In the rows, zero is written as 128.
Each row is followed by its class; each block has classes of its own.
[ 90 125 115 106 125 116 160 120 109 109 103 106 155 111 138 165  98 136
 116 125  77 169 120 104 200 110 122 147  45 142 126 136 117 170 126 141]
H
[152  94 124 133 138 100 155 127 134 131  79 128 135 191 126 105 149  68
  95 121 100 102 127 141 234 150 123 174  95 154 125  85 184 110  98 143]
G
[126 143 156 137 107  94 144 146  73  93 117 122 108  98  67 174 126 116
 107 132  84 128 142 167 134 141  72 192 146 199 137 127 141 143 175 193]
N
[109 141 145 136  98  87 135 156  74  96 124 130  99 108  62 170 118 120
 116 141  86 137 134 184 109 142  88 197 153 191 141 127 146 148 179 178]
R
[ 92 120 103 120 121 134 137 124 123 105 127 118 134 110 156 163  67 143
 137 141  81 196  96  95 144 127 147 130 122 101 118 120 105 174 188 127]
T
[122 149 142 137 109  98 132 167  76  88 106 139 113 113  76 175 142 123
 123 132  89 131 142 162 132 145 103 191 154 189 122 122 151 128 168 190]
R
[ 97 130 105 111 107 134 144 121 134 110 128 113 138  94 155 166  69 129
 129 128  81 180 107 100 162 109 150 132 107 104 103 129 103 165 172 128]
X
[120 135 134 153 109  95 137 165  69  94 106 121 112 100  77 166 138 121
 106 135  90 129 139 158 144 144  88 190 139 197 134 126 143 138 177 188]
G
[124 126 135 148 123 105 155 177  55  92 103 128 121  99 102 155 134 134
 112 130 102 133 135 134 117 144  67 163 120 202 141 112 128 145 129 177]
B
[ 98 125 111 113 121 133 138 127 125 103 123 129 129 116 151 157  81 123
 126 136  77 189 116  95 156 106 142 135 113 110 106 131 107 175 168 123]
R
[ 67 129 106 106 111 109 145 132 121  97 114 109 144 141 123 160  81 106
 124 117  72 155 133 130 202 121 113 128 102 131 133 140 126 195  98 122]
J
[ 88 117  98 118 118 126 142 128 113 107 119 115 132 110 160 157  67 131
 130 141  80 191 104  95 154 119 149 135 106 113 113 117  97 178 178 122]
G
[ 89 111  96 125 121 138 132 129 117 107 125 121 132 118 162 156  78 147
 140 142  82 199  90  83 145 131 143 126 115 100 121 121 103 177 175 122]
T
[126 134 138 151 111 118 156 174  62  96  97 134 108  81  92 162 134 127
 105 136 112 129 149 137 117 142  86 152 138 209 136 110 139 141 135 180]
Y
[121 143 135 147 113 120 163 183  71  89  96 134 134  78  93 156 135 127
 115 130 106 124 152 129 128 135  82 150 138 199 135 108 140 135 112 173]
X
[126  93 120 110 127 119 167 125 125 142  80 121 147 222 133 101 104  62
  91 116 103 117 146 147 190 163 133 147  94 150 144  63 171 113  85 120]
J
[ 63 129 116 107 116 105 146 130 119  97 121 104 137 134 122 159  84 110
 123 122  71 160 129 134 200 116 116 135  82 141 118 144 113 199 108 121]
K
[ 95 120 107 114 132 117 161 133 112 103  92 112 153 122 151 158 110 132
 121 111  75 170 127  89 215 112 116 137  44 151 115 130 115 170 121 151]
P
[137 135 142 158 132 116 150 189  56  84  95 137 114  93  91 159 160 133
 105 134 103 129 146 123 142 148  74 160 137 203 130 114 144 140 127 188]
Y
[100 122 112 123 127 142 136 134 123 105 130 118 141 108 167 153  82 142
 136 130  78 185  93  90 163 124 144 129 115  92 105 130  98 162 174 128]
X
[121  81 125 104 116 118 162 125 122 148  90 124 137 231 130 101  91  55
  94 120  98 123 140 147 164 156 131 146  95 143 150  65 171 111  85 103]
R
[120 146 135 140 107  88 140 158  72  82 106 122 111 103  78 171 146 123
 117 133  99 133 131 155 148 137  90 180 135 203 124 122 135 134 168 191]
K
[121 143 138 139 111 106 138 158  74  89 111 123 118 107  76 156 126 122
 117 132  86 135 143 168 140 149  84 187 150 188 135 132 152 137 169 186]
J
[118 146 149 144 121 136 133 164  69  99 119 124 134 104  84 163 122 116
 102 132  94 126 169 145 139 143 100 180 150 177 122 147 146 133 159 176]
J
[102 116 110 104 116 105 160 124 111 108 102 109 146 100 145 159  85 135
 117 112  79 163 111 101 205 111 113 149  33 158 118 132 113 178 122 149]
B
[132 145 151 146 117 142 130 165  56  97 119 129 121  92  91 164 118 116
  99 135  95 122 165 139 142 151 107 177 148 188 114 149 148 137 159 189]
Y
[ 74 126 117 101 116 102 143 120 116  93 119 113 130 124 121 173  78 113
 126 118  71 148 121 122 202 117 111 133  99 140 126 142 123 202 106 123]
N
[120 141 147 143 116 122 138 160  49  94 110 125 115  91  84 179 120 110
  86 135  95 115 167 144 156 136 103 189 137 197 124 147 151 145 169 191]
Y
[ 60 130 105 106  99 110 151 134 119  98 113 118 141 135 118 161  71 110
 127 127  76 151 124 127 198 117 122 139 103 138 129 138 121 202 105 124]
S
[126  94 129 110 127 130 165 123 127 147  88 125 154 219 129 103 112  66
  97 124 101 112 147 143 174 153 143 136  99 133 149  59 164  97  86 102]
H
[ 86 109 109 116 116 110 153 118 113 119 109  94 143 109 150 159  69 130
 118 124  74 167 121 100 178 119 122 136  51 141 133 122 106 178 137 130]
G
[144  88 125 126 146 104 152 135 123 130  79 135 129 222 130 106 156  80
  96 119  99 115 124 122 227 151  99 168  99 143 124  86 185 108  93 144]
P
[ 91 115 108 118 131 114 159 132 106 103  99 104 147 118 143 159  88 136
 121 122  77 172 115  94 198 116 109 148  42 149 124 136 112 174 141 144]
S
[121  89 126 115 125 114 163 127 122 147  78 125 145 224 131 105 109  67
  89 113 104 115 150 149 185 150 137 146  90 147 153  63 169 112  97 120]
P
[124 138 130 149 111  86 138 167  66  81 106 120 115  94  81 181 156 128
 116 130  88 122 132 150 150 145  89 183 140 207 126 119 136 132 171 198]
G
[128  88 124 117 118 119 168 120 132 146  93 122 145 214 125  98 101  67
  95 121 106 120 135 145 176 159 132 146  96 147 154  61 164 112 101 114]
T
[123 147 156 148 107 116 124 161  65 103 118 120 128  82  81 187 119 114
  99 137  91 111 170 150 134 136 115 186 156 186 124 143 149 144 155 186]
G
[ 64 132 114 103 105 100 149 120 123  98 123 114 137 131 117 172  83 120
 115 127  73 159 119 132 201 111 119 143  99 132 125 140 120 200 115 122]
H
[123  83 127 107 132 112 171 116 111 145  82 112 148 235 137 110 101  60
  90 120  99 115 137 136 183 153 125 146  89 139 157  64 165 107  90 109]
H
[ 71 129 108 113 101  99 143 123 121 103 122 102 134 114 121 176  74 111
 110 125  74 155 126 126 200 112 123 144  95 141 121 148 120 206 114 127]
G
[ 80 119 109 108 121 109 158 119 111 109 107 105 144 119 145 162  92 142
 119 124  75 173 113 108 188 114 124 143  40 144 127 124 105 173 132 133]
H
[ 65 131 104 108  97 106 147 127 116  99 116 112 137 133 120 169  69 116
 128 126  74 161 119 126 187 123 121 133 105 139 133 135 123 198 103 126]
T
[122  87 128 119 124 126 159 134 127 146  92 122 148 227 141  96 104  71
  99 116  96 117 132 139 175 162 134 135 106 124 148  59 159 106  85 105]
X
[113 147 148 137 112 114 136 156  63  92 106 128 123 107  69 167 115 101
  97 138 100 118 165 156 158 136 104 188 140 201 121 145 154 147 163 177]
K
[121 142 139 138 113  94 142 152  70  83 103 119 112 114  80 164 135 121
 121 130  90 132 130 162 150 148  91 181 134 206 123 123 139 133 166 187]
K
[100 118 104 121 130 144 138 138 121 104 117 124 143 121 168 155  90 142
 143 124  84 191 102  81 165 124 145 119 111 103 104 123 102 159 167 127]
P
[152 101 126 132 149 103 146 129 124 124  79 131 127 218 128 107 158  71
  94 114 101 107 132 135 231 150 112 170 106 147 124  96 183 111  96 147]
J
[ 98 120 112 110 135 105 159 134 111 100  86 112 149 112 141 165 102 134
 120 118  75 159 122  90 219 105 114 146  44 150 123 130 117 174 140 159]
S
[ 97 121 108 121 123 133 137 124 114 106 125 113 125 105 156 171  78 138
 126 134  83 187 108  92 160 121 143 138 110 107 110 129 106 176 187 134]
Y
[129  77 103 116 135  95 158 131 143 122  63 146 127 191 144 109 157  91
 107 116 123 110  94 141 233 143 136 120  86 158 137  56 164  96 110 125]
J
[ 75 140 107 107 120 113 149 138 124  84 107 120 148 129 122 151 103 111
 128 119  81 153 127 117 229 120 123 124  84 150 107 140 119 190  89 126]
K
[131  74 109 127 136 100 156 139 137 130  68 146 126 178 141 107 158  85
  97 129 119 105 103 136 231 143 135 136  85 158 127  62 172 103  95 124]
G
[144 110 135 126 148  89 146 128 129 122  88 138 124 212 117 120 154  73
  98 115 103 104 135 143 217 137 119 184 111 143 125  96 183 110 107 143]
R
[117 128 141 149 138 118 160 196  50  85  95 134 131  99 101 159 153 132
 126 130 105 136 145 119 116 146  67 148 129 196 145 102 129 128 119 172]
N
[137  80 129 122 135 121 160 138 117 148  79 116 147 218 131  99 104  60
  85 121  98 116 139 133 187 161 129 141  94 139 150  65 172 106  86 108]
G
[134  82 135 116 135 118 159 131 117 141  90 123 141 213 135 109 109  66
  93 118 105 115 137 127 177 158 119 140  97 135 155  61 164 106  93 114]
N
[125 149 153 135 112 124 133 167  64  95 114 139 123 100  83 169 127 105
  92 133  95 119 165 142 147 128 108 187 142 190 115 151 149 137 142 186]
R
[129 154 150 139 113 129 126 169  66  90 105 137 126  99  77 165 137 111
 107 137 102 115 165 142 152 139 116 169 147 199 107 142 150 137 134 180]
K
[ 73 137 111 113 112 107 145 143 118  88 115 120 146 125 131 163  95 118
 123 119  73 154 120 122 220 117 114 136  98 134 113 146 120 193 100 137]
X
[119 132 132 148  89  96 134 165  68  94 116 120 113  98  77 163 135 120
 116 132  91 124 134 163 130 150  94 178 142 206 138 120 134 141 166 185]
G
[ 63 125 103 111  96 101 139 126 114 105 119 103 133 122 122 171  70 114
 114 126  73 157 123 131 191 119 126 142  97 140 129 144 121 204 114 125]
G
[131  87 122 114 132 110 163 124 124 140  76 119 138 222 135 102 108  58
  94 116 112 114 131 133 200 151 138 142  84 146 142  61 164 103  98 112]
K
[ 55 128 103 103  96 103 149 114 128 105 124 109 133 138 119 164  67 114
 117 119  78 165 121 138 194 112 118 134  97 135 131 145 118 203 121 117]
P
[126  90 127 102 135 112 167 120 120 140  81 123 148 227 129 112 108  67
  96 121  98 105 140 135 191 152 135 144  97 138 147  57 172 106  85 107]
H
[121  87 131 106 117 109 162 128 120 142  91 124 138 219 124 111 102  65
  99 118 102 115 138 146 168 161 120 145 104 143 157  52 166 110  83 114]
N
[136  75 111 120 144 101 159 130 141 123  69 144 125 194 131 110 156  87
 100 121 120 109  96 138 240 150 117 136  92 159 126  71 178  97 114 125]
J
[ 59 121 105 105 117 102 154 131 116  91 114 110 137 149 124 161  70 113
 123 119  72 155 118 119 210 112 107 137  94 135 129 141 112 196 129 120]
S
[124 147 158 136 112 133 131 158  66 101 124 128 137 101  74 170 118 116
 100 134  96 117 166 146 139 140 111 179 150 179 126 149 147 136 168 173]
H
[156  97 128 136 161 111 160 128 119 122  87 128 128 204 135 105 155  76
  88 124  96 109 127 135 240 169 109 178  88 158 112  89 178 109 112 158]
Y
[151  99 122 132 139  98 146 130 122 122  75 137 128 209 125 123 162  82
 102 125 100 114 118 126 222 150 116 170 108 150 128  84 184 110  97 152]
T
[ 89 116  99 116 117 135 144 115 126 111 124 114 133 123 160 142  68 131
 130 123  85 187 110  98 161 114 140 130 100 110 119 130 104 176 177 119]
P
[ 96 121 116 107 122 117 162 127 110 108 104 112 150 119 135 151  97 135
 123 124  75 173 114 110 198 120 119 148  41 154 121 129 118 176 111 135]
H
[ 63 125 107 109  98 102 144 128 117 104 121 108 135 122 120 164  74 111
 123 131  71 153 123 131 192 119 119 139 101 141 125 140 120 204 104 122]
G
[123 147 153 136 110 130 130 166  71 102 117 133 130 101  80 163 114 106
 107 137  99 119 172 157 134 142 106 178 163 181 121 143 157 138 150 179]
J
[ 65 129 107  97 108 105 148 123 113 100 116 111 141 139 118 161  76 115
 122 126  70 156 115 131 199 117 124 136  90 128 138 137 123 193 106 116]
H
[115 127 132 159 127 111 149 186  57  87 102 133 119  99  88 160 146 142
 116 142 101 141 131 129 114 153  69 155 138 197 150 110 139 147 131 174]
T
[120 144 130 145 112 110 141 161  79  87 102 132 124  98  75 172 135 125
 125 138  92 133 137 157 144 154  98 179 158 189 132 123 155 129 183 191]
T
[123 149 147 133 106 132 134 163  73  94 114 132 138  92  81 171 112 114
 108 133  99 111 166 144 142 135 121 176 156 184 121 140 147 134 168 185]
S
[117 136 141 152 111 117 150 184  61  95 105 131 122  88  93 153 138 132
 112 136 102 128 143 137 111 140  73 154 141 194 143 117 137 142 111 174]
X
[120  70 109 124 142 106 161 140 140 129  66 153 129 203 134  99 162  94
 103 122 118 112  99 142 231 150 124 131  86 153 135  59 177  97 102 118]
P
[147  98 138 125 145  99 156 130 125 125  77 128 131 205 128 127 156  72
  91 113  90 113 129 132 230 147 102 170  92 146 124  83 172  99 104 156]
N

A new block, with new classes.
[131 132 128 135  68 134 126 107 109 192 116 163 199 160  96  99 164 237
  90 117  86 135 144 172 181 131 131  97 107 139  49 119 154 143 130  99]
nefaf
[126 153 142  93 119 154 119 116 155 171 151 101  95 111 167  56 152 190
 155 157 117 122 120 101 163 127  90 121 142 152  95 175  98  84  79 146]
Nubu
[143 159 160 124 112 117 149 121 134 145 161 174 131 139 179 144 173 209
 129 155  74 206 166 129 166 145 127 151 160 147  97  97 126 111 130 134]
rokom
[150 138 160 129 123  92 133 125 124 163 184 186 137 144 172 140 138 191
 120 148  83 179 145 137 168 144 145 153 145 136 106 101 128  92 126 116]
lopoz
[150 149 128 145 143 131 119 132 170 130 126 141 111 146 153 137 172 165
 154 131 121 114 123 143 107  96  84 143 148 172 132 108 152  70  69  79]
ven
[125 144 135 145 182 127 101 113 138 131 128 127 112 141 168 133 151 158
 134 119  91 117 114 136  95 106  98 136 134 174 126 103 135  79  96  87]
fizo
[126 158 123 151 155 129  99 115 133 140 118 137 100 155 172 141 161 155
 157 111  89 129 112 138  87  95  88 130 149 163 138 108 147  80  92  82]
vima
[128 148 127 106 121 174 122 132 165 168 150 117  81 107 169  46 156 180
 138 162  90 115 132 127 175 154  95 133 147 134 111 151 102  97  91 140]
ditib
[127 138 116 133  74 141 124 127  85 207 119 163 174 143 133 101 148 227
 106 125  79 129 158 154 180 112 116 115 113 135  74 127 157 124 137 123]
lepim
[172 163 154 123 133  78 151 134 102 136 174 160 130 131 157 147 133 165
 120 128  99 179 153 129 154 139 143 144 152 171 110 108 128 140 151 156]
ditib
[145 171 134 153 154  82 127  96 140 172 163 134 121 132 169  99 158 163
 128 127  71  93 121 128 147 136 111 106 145 148  98 142 130  94 128 113]
vima
[156 148 156 134 137 104 129 120 134 147 162 163 143 136 176 142 173 213
 117 168  89 209 146 143 164 142 128 132 154 159  73 100 119 112 107 119]
fizo
[144 141 130 157 164 132 102 123 147 138 120 135 116 140 193 156 190 186
 137 128  96 110 126 147 106 100  84 149 149 187 145 133 134 104  84  53]
lopoz
[124 155 117 129  86 173 126 118 110 179 115 160 194 144  98 111 156 220
 105 133  97 153 135 172 169 125 135  86  99 134  26 124 179 125 129  96]
rokom
[166 164 159 130 133  98 145 125 105 155 170 188 135 146 197 140 174 186
 140 142  88 177 133 140 164 143 156 137 157 146  93  98 143 126 148 103]
rokom
[127 148 140  99 126 133 146 122 136 160 145 105  78 112 156  54 131 143
 137 152 130 122 111  88 166 137 117 136 145 125 119 148  90 116 123 176]
navaf
[130 143 131 116 128 159 116 118 151 165 150 115  97  95 182  40 151 193
 147 157  91 105 118 104 162 137  91 127 142 128 104 171 101 100 105 156]
fizo
[140 143 131 142  92 159 148 118 114 177 126 161 188 151 124 134 157 224
 129 142  80 144 154 156 186 130 134  99 107 144  34 130 170 159 140  99]
rokom
[159 133 107 124  84 155 124 113  99 188 100 160 179 142 120  94 155 200
  98 149 107 130 136 162 174 131 152  90 111 157  37 115 172 148 136 102]
ditib
[158 143 118 174 183 135  89 130 142 146 108 125  92 142 179 134 178 136
 161 129 107 117 116 137  90  88 100 129 162 147 137 124 140  61 103 101]
Lazi
[146 118 133 134 125 156 124 125 143 167 154 119  90 115 151  57 148 179
 150 155  94 132 126 117 178 122 108 131 134 126  88 147 110  85  89 161]
fizo
[142 133 121 150 168 146 109 136 164 144 106 125  98 159 168 136 162 159
 177 110  98 149 114 150  92  90  92 139 130 158 131 111 158  99  81 102]
bezu
[151 160 124 139 129 135 132 105 166 150 150 130 121 110 173  85 161 170
 118 160  76 103 142 136 134 146 114 127 157 172  91 138 118 127 117 107]
Nubu
[173 155 164 101 149  95 150 137 120 138 158 156 118 118 179 135 170 191
 110 142  95 206 160 149 149 144 149 141 151 140  86  99 133 133 125 144]
rokom
[126 131 132 125 128 143 129 125 155 168 161 115  97 120 176  48 160 175
 159 157  97 117 138 128 159 137  86 124 157 114 113 163  97  94  99 148]
bezu
[130 116 123 138  89 121 143 124 105 196 120 161 164 152 118  95 136 205
 128 135  83 135 140 154 190 133 143  78 110 138  49 120 155 158 145 119]
nefaf
[143 130 124 147 180 135 103 126 153 133 119 129 123 149 186 136 175 169
 134 130 110 151 132 141 130 112  98 124 155 166 100 112 142  58  74  94]
fizo
[137 155 136 122 128 136 127 120 156 175 148 110  70 107 171  42 181 173
 155 150 110 117 106 119 148 132  92 124 152 109  99 175 111  96  92 145]
bezu
[132 152 133 122  85 136 125 118 169 181 151 103  68 113 159  57 153 165
 166 155 108 124 124 123 161 140  80 121 142 128  97 155 115 101  85 171]
fizo
[161 142 141 124 111 105 145 142 104 141 169 201 150 135 181 131 132 187
 138 126  67 164 158 151 174 144 154 131 154 153 107  82 133 113 152 114]
ven
[173 138 161 135 131  89 157 132 154 138 177 187 126 158 172 136 144 199
 130 146 108 176 129 156 161 134 149 160 150 146 100  78 141  93 134 126]
nefaf
[135 138 115 120  74 157 131 120  93 169  86 164 177 150 112 122 163 227
  87 122 110 105 128 160 184 123 119 105 119 151  50 120 163 124 131  80]
ditib
[131 129 114 165 180 135 107 117 146 124 118 127 106 155 178 141 167 169
 132 117  97 107 114 157 109  87  89 135 137 192 116 120 153  47  91  74]
bezu
[172 161 124 144 130 110 148  93 150 153 154 139 125 113 186 108 174 178
 114 169  69 124 146 116 166 137 112 132 156 157  89 117 138 114 115 109]
lopoz
[169 163 156 112 135 106 142 138 113 153 153 172 121 131 173 124 141 182
 145 154  98 161 135 125 158 137 136 139 157 127 113  98 130 106 147 142]
Lazi
[186 154 164 104 120 110 137 130 113 173 185 172 135 146 186 129 128 199
 160 163 116 145 125 119 174 123 129 167 148 129 112 119 127 110 121 147]
lopoz
[150 158 122  99 135 152 121 130 174 165 128 119  86 112 154  49 140 186
 138 144 109 111  94  98 144 121  83 132 140 117 108 156 123  78  74 163]
navaf
[132 132 114 124 101 161 139  98  98 169  95 147 177 155 121 116 167 207
  90 142  79 124 147 162 201 126 121  84 114 141  41 103 159 140 126  87]
zokab
[135 123 120 168 159 144 103 136 186 147 132 112 119 129 176 149 173 165
 149 125 105  97 118 162 114 106  95 156 115 141 136 131 153  81  78  79]
nefaf
[132 145 115 142 128 114 153  85 133 139 148 130 112 108 189  91 166 184
  95 183  78  83 134 130 171 140  99 110 140 170  64 144 155  85 128 102]
bezu
[129 161 121 148 132 129 142  94 157 137 162 118 110 120 206 113 151 176
 100 151  91 127 121 117 162 130 104 108 148 156  62 130 124  92 130  98]
fizo
[140 146 134 118 146 174 128 120 171 141 145 113  74 120 173  38 164 163
 140 130  77 143 135 113 159 143  99 116 161 109 116 147  81  85  89 142]
navaf
[147 158 116 129 139 109 113 104 143 158 146 130 124 117 179  94 152 178
 117 162  99  94 110 126 151 135 105 125 147 192 103 148 126 129 116 134]
zokab
[141 129 111 144  72 144 129 129 109 205  93 157 162 142 124 121 161 200
 115 145  81 133 139 166 199 133 120  97 105 127  61 114 171 151 135 118]
fizo
[133 150 146  91 124 157 118 120 124 165 161 126 102 131 178  41 151 172
 159 160 116 130 117  84 180 145 101 136 149 146 136 170  95 105  88 150]
navaf
[148 138 130 124 125 124 122 119  99 217  97 145 181 150 119  96 159 229
  97 158 125 131 128 176 176 120 142  78 107 165  16 131 155 126 129 118]
navaf
[150 161 165 106 132  93 134 135  94 160 175 182 142 151 156 122 143 204
 152 136  83 176 141 143 158 144 128 143 165 139 102  93 117 111 110 124]
vima
[128 130 126 119  71 150 153 120 107 169 129 171 181 154  98 100 121 222
 114 151  99 146 147 150 185 136 128  96 115 141  41 126 163 157 131 111]
vima
[105 131 140 110  98 137 121 126 152 178 162 139  94 122 145  35 135 172
 132 167 115 109 131 115 154 152 109 142 167 128 120 145  88 104 110 153]
ven
[161 158 145 115 120 134 143 125 136 149 154 156 149 119 183 132 161 183
 137 159 105 182 155 146 164 140 155 143 147 145  95  89 103 137 139 131]
zokab
[142 147 135 158 171 118  97 124 135 153 125 130  84 155 172 152 173 140
 152 128 103 117 108 147  99 107  96 130 144 154 124 121 152  85  88  84]
ditib
[136 151 109 163 159 152  83 137 154 148 104 125 105 126 181 124 188 164
 150 134 121 134 117 151  92 103  94 150 154 188 126 132 166  66  87  92]
Lazi
[130 168 118 148 173 152 114 116 156 133 107 130 107 161 157 118 164 139
 172 132 119 119 114 138 117 103  95 119 133 196 133 104 168  61  91  88]
lepim
[167 164 118 141 144 106 143 109 153 155 152 128 118  97 180 103 162 176
 101 156  68 122 151 134 141 141 127 101 162 178  38 133 126 121 106 104]
Nubu
[158 167 132 134 175 138 107 125 157 135 133 133 115 147 169 142 159 169
 158 122  97 131 118 149 113 115 100 133 143 172 112 104 146  72  83  97]
ditib
[158 160 117 120 116 131 142  98 165 141 156 133 118 124 204  97 145 171
 129 164 101 110 117 122 160 144 111 125 135 174  96 125 159 113 129 114]
ditib
[155 148 137 130 118 128 134 127 130 161 200 167 151 135 203 126 142 184
 122 165  98 195 139 147 180 149 144 162 151 138  93 104 145 110 127 113]
lopoz
[139 134 113 104  94 169 134 102 112 169 100 144 174 153 117  94 133 199
  98 156  89 128 130 169 172 135 131  77 116 142  28 102 164 155 129  94]
Nubu
[161 169 156 121 122  99 150 123 109 163 161 171 110 141 180 130 164 164
 134 179 110 163 140 130 171 140 133 158 173 158 122  86 119 115 135 121]
lopoz
[171 167 163 105 124  99 144 120 112 141 176 186 137 137 196 147 153 212
 121 153  72 179 154 133 175 138 127 150 150 171 126  93 120 109 128 111]
lopoz
[161 185 121 154 147 117 132  93 131 146 160 121 116 112 170  98 180 163
 101 157  78 125 106 123 156 132 112 108 147 149  76 137 154 109 130  98]
Lazi
[163 162 159  88 112 101 139 124 110 156 160 177 124 139 169 125 151 195
 122 175 113 158 127 130 166 149 131 148 153 162 107 100 126 135 105 104]
lopoz
[141 158 130 126 104 147 135 136  89 202  92 157 173 135 113 103 183 223
 128 129 104 124 153 166 191 125 125  94 136 144  35 126 159 124 124 108]
ven
[137 196 118 147 128 115 150  85 135 138 141 133 117 126 185 107 186 151
 117 132  65 105 132 131 151 149  99  94 143 177  89 135 159 126 131  71]
bezu
[140 193 135 132 126 132 123  93 155 151 159 125 108 120 212 123 191 188
 107 151 103 123 124 139 150 138 112 127 143 183  71 145 142  80 114  92]
rokom
[143 156 125 145 169 131 102 142 145 118 123 124 104 135 171 142 173 155
 157 103 126 127 124 144  92  95  95 140 155 171 144 126 123  70  74  90]
lepim
[128 134 127 108 132 157 136 126 172 170 151 111  84 105 180  32 140 173
 168 171 104 115 134 123 160 150  98 112 154 106  87 159 117  99  93 156]
vima
[171 150 146 118 169  90 142 137 123 147 157 173 128 129 190 118 166 200
 112 138  82 162 151 152 150 136 140 126 176 139  76  92 125  84 125 125]
rokom
[138 135 131 167 154 128 110 121 140 120 103 118 105 154 170 139 203 154
 141  97 113 126 136 161  92 100  88 135 167 164 145 112 135  92 106  64]
Lazi
[147 148 122 108  66 160 122 121  94 212  95 141 155 144 153 111 155 216
 117 136 119 113 130 165 178 106 115 111 108 144  51 141 181 122 135 121]
Nubu
[173 166 169 124 129 100 131 118 103 147 173 174 135 146 168 137 155 180
 141 152  89 178 148 128 154 145 137 154 152 154 113 105 147 110 130 132]
Lazi
[127 163 127 137 145 106 132  90 140 153 142 142 141 112 184 101 161 177
 139 166  92 126 135 114 147 142 119 108 137 197  79 140 163 110 129 123]
zokab
[169 159 131 151 202 108 100 137 159 128 112 134 135 144 174 144 188 172
 140 111 113  96 107 161  92  92  73 122 141 160 167 133 138  65  90  82]
navaf
[111 132 122 105 139 141 118 111 166 162 147 111  85 112 144  29 138 173
 148 194 105 125  92 112 152 146  92 111 144 114  90 154 114  88  85 165]
bezu
[146 139 124 133 171 154 103 116 169 124 146 107 112 138 193 131 151 177
 148 137  94 129 107 143 117  89  80 139 134 163 124 125 138  55  79  98]
Nubu
[167 160 148 104 105 109 146 128 105 158 184 174 138 148 182 109 140 198
 145 151 108 154 137 141 168 136 130 175 152 187  99  95 141 104 111 128]
bezu
[132 148 120 160 202 135 116 126 185 125 103 109 104 135 184 170 183 168
 150 135  81 138 122 140 113 104  82 141 145 157 123 109 131  70  84  98]
bezu
